Here is a tiny trained network, its code and every weight. The questions are about switching its units off for an input and a class, where a switched-off unit gives its printed mean instead of its output.

import numpy as np


def w(rows, s, z=0):
    codes = np.array(rows[::2]) - 128.0
    scale = np.full(codes.shape[1], s)
    scale[-1] = z or s
    return codes * scale


def norm(h):
    return h / np.sqrt((h * h).mean(-1, keepdims=True) + 1e-5)


def f(y):
    return y / 2 * (1 + np.tanh(0.7978845608 * (y + 0.044715 * y**3)))


def log_softmax(a):
    a = a - a.max(-1, keepdims=True)
    return a - np.log(np.exp(a).sum(-1, keepdims=True))


def net(x, mask):
    res = np.array(x, float).reshape(1, 7) / 4 @ E
    u = 0
    for l in range(2):
        y = f(norm(res) @ A[l][:, :-1].T + A[l][:, -1])
        res = res + np.where(mask[u : u + 7], y, B[l][:, -1]) @ B[l][:, :-1]
        u += 7
    return log_softmax(norm(res)[-1] @ U[:, :-1].T + U[:, -1])


A, B = {}, {}
E = w([
[95,159,109,144,69,94,112,128],'x0',
[80,151,154,168,117,117,53,103],'x1',
[78,82,99,130,123,111,169,167],'x2',
[134,101,118,69,206,34,147,101],'x3',
[1,144,174,116,122,127,193,102],'x4',
[59,86,112,235,159,163,191,72],'x5',
[132,137,119,217,75,40,198,112],'x6',
],0.0078)
A[0] = w([
[158,100,80,81,153,209,153,180,91],'0.n1',
[150,192,153,164,29,162,169,162,133],'0.n2',
[142,255,150,137,110,111,78,35,20],'0.n3',
[121,168,173,72,183,184,112,67,108],'0.n4',
[84,72,111,144,206,159,140,39,73],'0.n5',
[68,134,172,174,62,155,142,94,3],'0.n6',
[114,133,136,103,80,165,114,121,125],'0.n7',
],0.008,0.0032)
B[0] = w([
[125,107,163,157,160,21,180,116,182],'0.n1',
[58,227,115,117,8,122,98,165,254],'0.n2',
[96,101,112,172,157,134,182,117,204],'0.n3',
[144,143,109,127,117,136,94,168,202],'0.n4',
[128,163,95,113,80,186,133,191,204],'0.n5',
[255,115,130,73,161,93,146,109,211],'0.n6',
[78,154,104,182,94,120,121,148,156],'0.n7',
],0.0087,0.004)
A[1] = w([
[68,148,190,52,188,164,104,145,242],'1.n1',
[120,115,165,60,159,137,103,122,2],'1.n2',
[103,100,115,173,130,181,237,157,204],'1.n3',
[83,92,169,169,71,83,235,74,210],'1.n4',
[117,74,105,165,141,65,176,131,131],'1.n5',
[254,137,100,152,131,155,112,135,24],'1.n6',
[75,100,104,123,151,123,13,136,73],'1.n7',
],0.0088,0.00091)
B[1] = w([
[86,188,91,115,17,168,46,25,197],'1.n1',
[144,155,92,122,52,77,204,54,151],'1.n2',
[6,89,66,254,164,77,105,33,219],'1.n3',
[166,173,53,187,174,75,240,227,255],'1.n4',
[192,236,30,130,52,97,158,129,169],'1.n5',
[159,106,139,201,144,120,63,245,196],'1.n6',
[81,225,151,87,36,145,133,194,166],'1.n7',
],0.007,0.0058)
U = w([
[85,155,70,188,146,72,221,155,184],'0',
[118,80,218,112,165,145,157,91,5],'1',
[130,81,177,100,143,158,154,60,12],'2',
[88,226,107,118,21,156,69,155,224],'3',
[177,118,122,2,163,81,145,65,102],'4',
[29,72,89,178,185,196,126,69,122],'5',
[108,63,185,98,157,151,155,121,2],'6',
[247,108,148,119,173,121,71,221,143],'7',
],0.013,0.0055)

Each question gives the input, the list of numbers given to net, and the class t.
The units are the neurons (one row each of A and B). Each row of codes is followed by its name. A weight is (code - 128) times the scale printed after its matrix; where a second scale follows, it is the last column's (A, B and U).
mask holds one flag per neuron, layer by layer. A switched-off neuron (its flag False) gives its mean, the last column of its row in B, instead of its output. The means were averaged over made-up inputs and are rounded, as every weight is.
A unit's drop is (log p(t) with every unit on - log p(t) with that unit switched off) / (log p(t) with every unit on - log p(t) with every unit switched off).
The circuit of an input: a set's keep is (log p(t) with only the set's units on - log p(t) with every unit switched off) / (log p(t) with every unit on - log p(t) with every unit switched off). Starting from the 12 units with the biggest drops (on a tie, the unit counted first), units are removed one at a time, each time the one whose removal leaves the highest keep (on an exact tie, the one counted first), for as long as the keep stays at least 0.8.
circuit, biggest first: the units of the circuit, biggest drop first
most important unit: the unit with the biggest drop
top k neurons: the k neurons with the biggest drops, biggest first
top k neurons in layer l: the k neurons of layer l with the biggest drops, biggest first
drop when u is switched off: that unit's drop, to one decimal
input [-7,-4,3,0,7,-1,-6], class 5: circuit, biggest first => 0.n2, 1.n3
input [2,2,1,1,3,3,-2], class 5: top 2 neurons in layer 0 => 0.n2, 0.n5
input [3,1,3,-4,-8,8,-5], class 5: circuit, biggest first => 1.n4, 0.n2
input [2,0,-5,6,1,4,0], class 5: top 2 neurons in layer 0 => 0.n5, 0.n1
input [-4,-4,4,6,-4,-2,-7], class 4: top 3 neurons => 1.n2, 0.n1, 1.n4
input [1,-8,-1,-1,-1,-5,1], class 7: circuit, biggest first => 1.n1, 1.n6
input [3,8,6,3,-7,1,2], class 3: top 2 neurons => 1.n7, 0.n6
input [4,2,-3,3,-5,-6,2], class 7: circuit, biggest first => 0.n2, 1.n6
input [1,-1,5,-4,-4,2,-6], class 0: top neuron in layer 0 => 0.n1
input [-6,1,-7,5,2,8,-6], class 3: top 3 neurons in layer 0 => 0.n4, 0.n3, 0.n5
input [2,-4,-1,-3,3,6,-2], class 5: top 3 neurons => 1.n3, 0.n5, 1.n5
input [-5,-6,-4,3,7,2,-5], class 5: top 3 neurons in layer 0 => 0.n2, 0.n1, 0.n6
input [-8,2,0,-1,-2,-4,-7], class 3: top 2 neurons in layer 1 => 1.n1, 1.n7
input [5,-1,3,4,4,1,-4], class 3: top 2 neurons => 1.n1, 0.n3
input [3,6,-8,0,-6,-1,2], class 7: circuit, biggest first => 1.n6
input [-5,2,-2,7,0,1,0], class 3: top 2 neurons in layer 0 => 0.n6, 0.n5
input [7,2,2,8,-6,8,-3], class 3: top 2 neurons in layer 1 => 1.n7, 1.n4
input [4,-6,3,-6,-6,-2,-6], class 7: top 2 neurons => 0.n1, 1.n1
input [0,-2,-1,-5,-5,1,-6], class 7: top 2 neurons in layer 0 => 0.n1, 0.n2
input [3,-2,2,7,7,-8,1], class 4: top 2 neurons in layer 0 => 0.n2, 0.n5
input [-6,2,2,4,0,2,-8], class 3: most important unit => 1.n1
input [-3,-7,1,-5,6,-4,-3], class 0: drop when 1.n1 is switched off => -0.2
